Each row is followed by its group and then its class within the group.
[-16  24 -26  -5   9  14  17  -2   5  -4  -7  -4   7   3   3  -6   8   0
 -10 -12   5  -5   2  17 -18   0   0  40 -15   9   5  -8  -7 -42   1  10
  23  25   0 -33  -9] => fefe > bubem
[-12   4 -18 -13   3   3  11   3   3  -6 -13   8  11  13   2 -14   2   2
  -1  -6 -15 -15 -13   8 -11  -3  10  35  -8   2  -1   9  -3 -15  11   2
  14  16  17 -23   0] => fefe > Bomi
[ 16  -5 -15   6   8  -8  19  29 -13  11 -26  16  15  22  11   6  -6   4
 -19   4  -1   2  -8  -2 -12  12  11  48 -16   8 -20  20 -21  -2  11  -6
   3   2   9   4  -2] => Beza > zuf
[ 30  -6  -2  10   7  -7  26  31 -13   8 -18  13  11  17  18   4 -14  20
 -27   3  -4   5   6 -10  -6  11 -11  45  -3  16 -23  10 -17   4   8   0
 -10   4   6  13  -2] => Beza > zuf
[ 24   1  10  -1  -4 -17  13  27 -23   8 -17   4   9  21  20   8  -6   6
 -11  -1 -10  17  -6  -8  -6  13   2  35  -4  10 -25  17 -30   6  11 -13
  -8 -13   4  26   5] => Beza > zur
[-17  12 -37   4   7   2  20  -4   9 -12  -3  13  12   7   6  -7  -4   8
  -5  -4 -11 -29  -2  11 -17  -5   7  31  10   2   4   1   5 -14   7  -1
  -2  19   0 -32  11] => fefe > Bomi
[-21   2 -15 -15  13   6   8  -6   8  -8  -7  -2  13   6 -11 -13   4   8
  -1 -18 -19 -27   4   3  -6 -16  15  20 -11  12  14  -4  -1  -1  -5   6
  30  27 -13 -34   4] => fefe > Bomi
[ 26   6  -1  11   6 -12  19  30 -30  17 -22  -4   5  22   8  21  -2  11
  -7  12  25  22  -2 -12 -10  14   4  31  -9  21 -18  14 -25  -4   6 -17
  -8  -3   1  29   7] => Beza > zur
[ 19   5   7  16 -12 -16   9  22 -23  11 -31  -5  13  27  19  18 -12  -3
 -18  19   3  23   0   8   2  -7  15  34 -16   7  -9  16 -20  11  12  -8
  -3   4   8  27  -5] => Beza > zur
[-17   2 -14 -14   1   7  11   0   1  -6  -8  -4   3  16   7 -12  -2   2
  -9  -8 -12  -9  -6   3  -9  -6   0  31  -5  -1  10  -1  -1 -26   4  11
  11   5   9 -21  -4] => fefe > bubem
[ 12  -1 -12  -3   0 -13  18  30 -12   5 -20   4   8  31  17  19 -13  12
 -26  18   5   3 -10  -5 -12  14  -1  53  -4   1 -15  20 -18 -16  13 -17
 -15 -12  11  13   5] => Beza > zur
[ 14  12   9   1   1  -9  17  24 -29  13 -25  -2  15  24  14  12  -1   5
 -12  10   2  15  -6  -5   0   8   1  32 -15   7 -13   7 -22   2  12 -13
 -15   4   3  26   0] => Beza > zur
[-17 -10 -13  -7   6   3  16  -1  -6  -9  11 -12  -7  -6   7  -9  -1 -17
  -7  -7   1  14   4  26 -20 -11  -7  17 -12   8  20   0  -4 -26   4  18
  19  21  13 -22  -8] => fefe > bubem
[ 25  -9   6   8   6  -7  25  41 -21  19 -29   8   7  27  26  20 -19  13
 -35  20   3   3   4 -17   3   5  -7  45  -1  11 -21  18 -19  13   8  -7
 -23   1  10  21   7] => Beza > zur
[ -9   7  -3   2  12  -8  10   1   8 -12  17  -7  12   2 -24 -13  -2  12
   8   0 -10 -10   4 -15 -14 -22   0 -33  -7   9  20 -12   7   6   0  14
  11  38 -13 -22   4] => fefe > Bomi
[ 10  -4  -6  -2  10 -14  15  26  -9   6  -8   5   7  24  -3   5 -13  13
 -24  11  -8  -1 -14 -19 -20   6  -5  19 -16   8  -1  18  -7   3   9  -1
   2  14   5   4   8] => Beza > zuf
[  7  16 -13   4  -8 -10   9  25 -15  11 -20   3  20  30   7  21  -8  15
 -16  12  -8   9 -13  12 -10  14   2  38 -16   2  -9   9 -10  -8  19 -14
 -17   1   2  23  -2] => Beza > zuf
[-14  11  -8   1  12   3  16   7  13 -10   1  -6  16   8 -17  -8 -13 -23
  -1  -3 -11  -9  14  -7 -14  -8   0  10  -3  21  16  -5   2   1   2  15
  12  35  -5 -26  -9] => fefe > Bomi
[ 16  -6   7  -2   0 -15  15  33 -15  11 -18   3  12  29   7  14 -15  13
 -20  11  -9   7  -5 -13 -12   4   4  32 -15  15  -8  20 -19  15   8  -7
  -4   2   4  15  -1] => Beza > zuf
[-23   4 -21 -10   0   0   9   5   1 -15  -6  -4   7  10   1  -6 -10   4
 -10 -10 -27 -12  -3  16 -17  -8  13  41 -13  10  18   8  -3 -12   9  10
  21  18   5 -26 -13] => fefe > Bomi
[ -6   0   1  -7   7   1  14  -1  -3  -9  -3  -8   8   4  -2 -15   1   5
   0 -14 -12  -4   3  -4 -12  -9  -3  13 -11  12   6  -5  -6  -6   5   7
  17  23  -7 -22  -4] => fefe > Bomi
[-16   9 -33  -2   1   2  13   2  12 -11   2   3  11   3 -10 -13  -6  12
  -2 -11 -24 -11  -1  19 -24   3   4  19  -3   9   9  -1   6 -16   8   8
  11  17   1 -48  -8] => fefe > bubem
[-20   8 -16  -4  11   8  18   3   2  -7  -8  -1  21  11  -8 -15  -5  16
   0 -13 -27 -14   3   7 -14  -8   6  27 -12  17  24  -1  -3  -2   4  16
  19  32  -5 -17  -5] => fefe > Bomi
[-13   2 -20 -12  10   0  20   3   3 -11  -4  -9  10  12   7 -10  -9  20
 -16 -14 -23 -21   8   1 -21 -17  -1  32  -3  13  14  -3  -1  -3   0  13
   6  27  -1 -25  -1] => fefe > Bomi
[ 15  11  -2  -3 -11 -10   5  10 -14  11 -37 -13  10  45  20   7 -12  16
 -17   7  -6  11 -10 -14  -1  11   3  62   5   4 -17   7 -19 -29   8  -5
 -13 -16   9  13  -1] => Beza > zur
[ 13  10  -7   1 -12 -17   6  18 -18   3 -17   0  11  31  23  11  -5   2
 -15  -7 -10   6 -12   4  -3   4   7  39  -5  -6 -10   8 -12  -8  18 -12
 -20  -3  10  23   7] => Beza > zuf
[ 26  12 -10  12  -3 -13  24  29  -8   1 -11  -5  13  26   9  18 -14  24
 -15  20   9  22   1  -6 -17  20 -16  46   4  11 -18   4 -17 -19  11 -13
 -29 -10   2  16   0] => Beza > zur
[-13   5 -23   2  -3   1   5  -5   4 -11  -2 -11   5   4  -2   2   4  -9
  -4  -9  -4  11  -4  22 -23   1  15  29 -14  10  12   4  -6 -34  14   5
  37   3   4 -16  -5] => fefe > bubem
[ 24   4   7   1  -3 -18  12  33 -18  13 -25   3  14  30  18   9 -22  18
 -24   3 -16   8  -8 -16  -3   5   5  39 -10  13 -17  19 -17  20  10  -3
 -10  -4  10  26  -3] => Beza > zur
[ 15   1 -16   3  -3 -11  13  19  -4   6 -13   2   8  30  10  11 -19  23
 -22   4 -14   0  -8  -8 -14  14   4  42  -9   8 -15  15  -7 -10   9   0
  -2  -2   3  12   3] => Beza > zuf
[-18   3 -27   2   6  -6   9  -4  15 -16   2   4  13   7  -7 -11 -19   7
  -6  -3 -22 -15   4   9 -18 -19  17  21  -5  11  23   3   7  -4   5  22
  22  29   4 -35  -6] => fefe > Bomi
[ -8 -15 -19  -2   3  -1   9   5  12 -10   6   2   1   1   0  -7 -12   3
 -13  -3 -10 -18   6   0 -12 -14   8  12  -4   7  16   3   7  -4   1  13
  16  20   6 -27   2] => fefe > Bomi
[-17  11 -22  -5   0  -6  17  -4   4 -15  -6  -4  12  16  16  -8  -7  10
 -19  -8 -17 -18   7  16 -13 -15   2  41  -9   0  14  -6   0 -27  10  12
  10  27   5 -29  -9] => fefe > Bomi
[ 17   2   7  -3  15  -8  11  31 -21  15 -26  -5  13  26   8   5   0  10
 -14   7   0  18  -8 -11 -10  16   5  34 -16  -2 -18  10 -22  -4   7  -8
  -2  -4   4  21  -2] => Beza > zur
[-14 -13 -19 -15   9   2  21  -1  13 -12 -12   5   8  11   4 -13  -3   8
 -13  -3  -6 -22   3   5  -6 -11   2  43  -1   1   4   1  -4 -16   3   5
  10  18   1 -40 -11] => fefe > Bomi
[-17   9 -27   0   8   7  11  -2   4  -7  -6 -18   4   5  -5  18  -2   4
 -13  -1  13  -7   7  24 -19  -2   2  36  -4  12  20  -8  -4 -35   3   0
  11  16  -3 -18   0] => fefe > bubem
[-15   5 -24 -14   2   6  14  -2   3  -7  -7  -4   2  14   6  -5   1   1
  -6 -10  -6   4  -8  17 -21   7  -2  51  -7   6   9   1  -7 -48   6   9
  10   9  18 -24  -7] => fefe > bubem
[-23   0 -18  -9  11  -1  14  -7   9 -15   7  -5   4   4  -6 -11 -10  18
 -11 -19 -23 -30   6   0 -16 -21   0  12  -3   6  23  -5   9  -1  -2  18
  15  32  -5 -32   2] => fefe > Bomi
[-12  -2 -17  -4   7   3  17 -14   5 -14  -8  -5   8   9   8 -24  -4   4
  -3 -20 -18  -4   5   6 -14 -16   3  35  -3  16  20  -4  -2 -22   2  18
  22  27   9 -32  -4] => fefe > Bomi

Each row is followed by its group and then its class within the group.
[-65  16   7 -12  -5 -14 -18  -6  -1 -15  -4  26 -11 -17   9   5   5  -6
  27   0  -8   9  32   4   8 -12  59   6 -16  47   5   2 -15  11   4   5
  -6  16  41   2  -6] => K > S
[-81   4  11   3   4 -18   9  -1  21  18 -13   2  10 -31   4 -10   1  -7
  34 -21   3  15  41  13   6   2  57  -2   2  41 -14   8 -38  -2 -13   0
  13  23  27   3 -10] => G > A
[-71  -1  10 -27   1 -17 -20  -7  33   0  -7  27 -22 -15  10   8   1  -6
  16 -22 -17   4  43  18  20  -7  39  31 -81  47 -14  24 -55  17  -8   2
  25  21  63  13  -6] => T > D
[-95  14   6 -20 -16 -17 -12 -12  -4  -8   0  31  -8 -30  16   5   9 -10
  32  -7   3  13  27  12  12 -13  80  11 -18  69  -2  -1 -23  26   2   1
  -5  21  34  -6 -15] => K > E
[-68   7   8 -23   4 -14  -8  -5  37   6 -12   4  -7 -29   7   2  17  -7
  18 -26 -14  23   6  14   8  14  32  -4 -10  29 -10  15 -52   0  12  -2
  51   9  24   3   8] => T > C
[-49   2   0 -35 -23 -17 -24   3  13  -1   2  11 -17 -20   9  -3   2 -14
  15 -13 -15  24  11  15  10  10  44  12 -40  39 -13  10 -34  14  13   0
  34   2  12   7 -12] => T > D
[-50   4  12 -40 -21 -14 -26   3  13   2   9   3 -16 -27   5  32   5 -13
  21 -16 -16  26   7  13  14   8  55   6 -21  52  -5   8 -25  11  12   7
  23   5   6  13 -18] => T > D
[-65   5   9 -24 -14 -15 -19   3  23 -10  -2  19 -14 -22   8   0   3 -29
  16 -22 -16  17  24  10  11   0  47  14 -48  31 -11   6 -36   7   9  -1
  30  13  29  13  -2] => T > V
[-65  -5   2  -4  14 -32   5  -4   4  27   2  -6  15 -17  -5 -28  10  -9
  31 -18   3   5  26  21   3  14  57   6 -18  44 -23  17 -62 -17 -12   8
  13  39  25  10  -7] => G > P
[-62  10   7 -33 -20 -19 -18   0  23   8  -4  26 -18 -30   8   6   9 -22
  18 -22  -4  10  17  18  15  -1  44  14 -47  52 -12   6 -38   7  -4   1
  37   2  18   3 -12] => T > D
[-75   8  13 -29 -18 -11 -15   3  42  -1  -6  21 -16 -26   7   2   9 -12
  12 -28 -18  13  23  -1  29   5  35  15 -51  42 -12  10 -49  16   7   1
  42  15  35  13  -9] => T > V
[-72  21  17 -23 -17  -5 -31 -13 -11 -12   1  37 -22 -16  11   9   6  -3
  29   0 -11   9  24   3  13 -17  73  16 -43  66   1 -11  -1  34   5   4
  -6  17  35   1  -3] => K > E
[-69   1   8   4   8 -17   6   1  16  24 -18   7  15 -25   1 -11   2  -1
  32 -26   0 -12  33  19   7   3  52  -4 -11  37 -13   5 -44   5 -16   2
   7  23  34  11 -14] => G > A
[-79   0   8  12  18 -18   5  -7  15  35  -7   8  17 -34   8  -5  13 -15
  32 -26   6  13  42  15   8  -9  51  -6   2  43 -17  10 -43  -3 -23   0
  10  36  36  -4  -1] => G > A
[-70  19  10  -1  -9 -12   3  -7  -6 -10  -1  34  -3 -18   6   8   9 -15
  29  -9  -3  12  25  11   6 -19  67   2 -25  54   1  -4 -11  25   1   5
  -9  18  34  10  -7] => K > E

Each row is followed by its group and then its class within the group.
[-29  -7   3   8  -3  -5  15   7   0  -1  12 -19 -33 -18  -6  -4  25   4
 -12  -2   2   0  18  -5 -28   5  -3   9  -4   9  -2   7  23  15  19  -7
  -1   0  -2   5 -13] => fovi > Y
[-10  12  18  -5  -6 -10  25  11  -2  33  31   9 -14 -11  11  -2  29  33
 -23   3 -18  -4   1  17  42  18 -16 -16   9   0  15   6  16 -24 -31 -17
 -23   4  -6 -13   3] => kori > H
[-14  -1  11  -4  -5   8  15  17   6   7   6 -26 -71  -9  -3  -4  65  -9
 -16  -3   9   0  -3  12 -21   4 -13  27   3   5   6 -10  31  24  -1 -25
   0 -11  -9  -8  -4] => fovi > Y
[-12 -12  -2 -15  -2  13  15  13  11  10  10 -14 -28  -8 -14  -7  47   9
  -2 -15  -4  -8  13  15  -5  -4 -11  23   8   4   3  -3   8  32  16 -19
  -1 -11  -1 -11   0] => fovi > L
[-11   2  12 -13   4 -18   7  16  -5   7  16 -16 -46   3 -10   4  37   6
 -22 -10 -11  -1   6   3   9  14   0  -4 -18 -13   8  14  14 -19 -10  -6
   4 -10  -4 -22  21] => gon > B
[  4  13  17 -31  10   3  18   5 -17  24  11  -9 -36   4   7  -7  45  17
 -12   6   1   0 -15   7  33  25 -16  20  12  17   0  17  16 -26 -18  -5
  -1  13  -3  -9   2] => kori > H
[ 19  -5  16 -21  10 -13  16   4 -16  26  14  -3 -25   3  -4   2   5  16
 -14 -10  -1  -8  -5  15  54  16  -9 -16  10   7  17   6   8 -35 -11   5
  10  16 -16 -15  23] => kori > H
[ 17   1   4 -20   9 -16   3  13 -21  37  23  -3 -22   4  11  -1  36  16
 -14  -7   3   4 -25  10  24  26   2  16  15   5   5   7  -5 -44 -21  -9
   1   6  -1 -15  -7] => kori > H
[  1   8  23 -17   1   5  11  12   6   6  22   1 -47  10   5  -4  10  31
 -13 -13  -9 -18 -12  25  31   9  13 -14 -13   8   4  18   8  -2  22 -10
  -5   7  -5 -13 -12] => gon > W
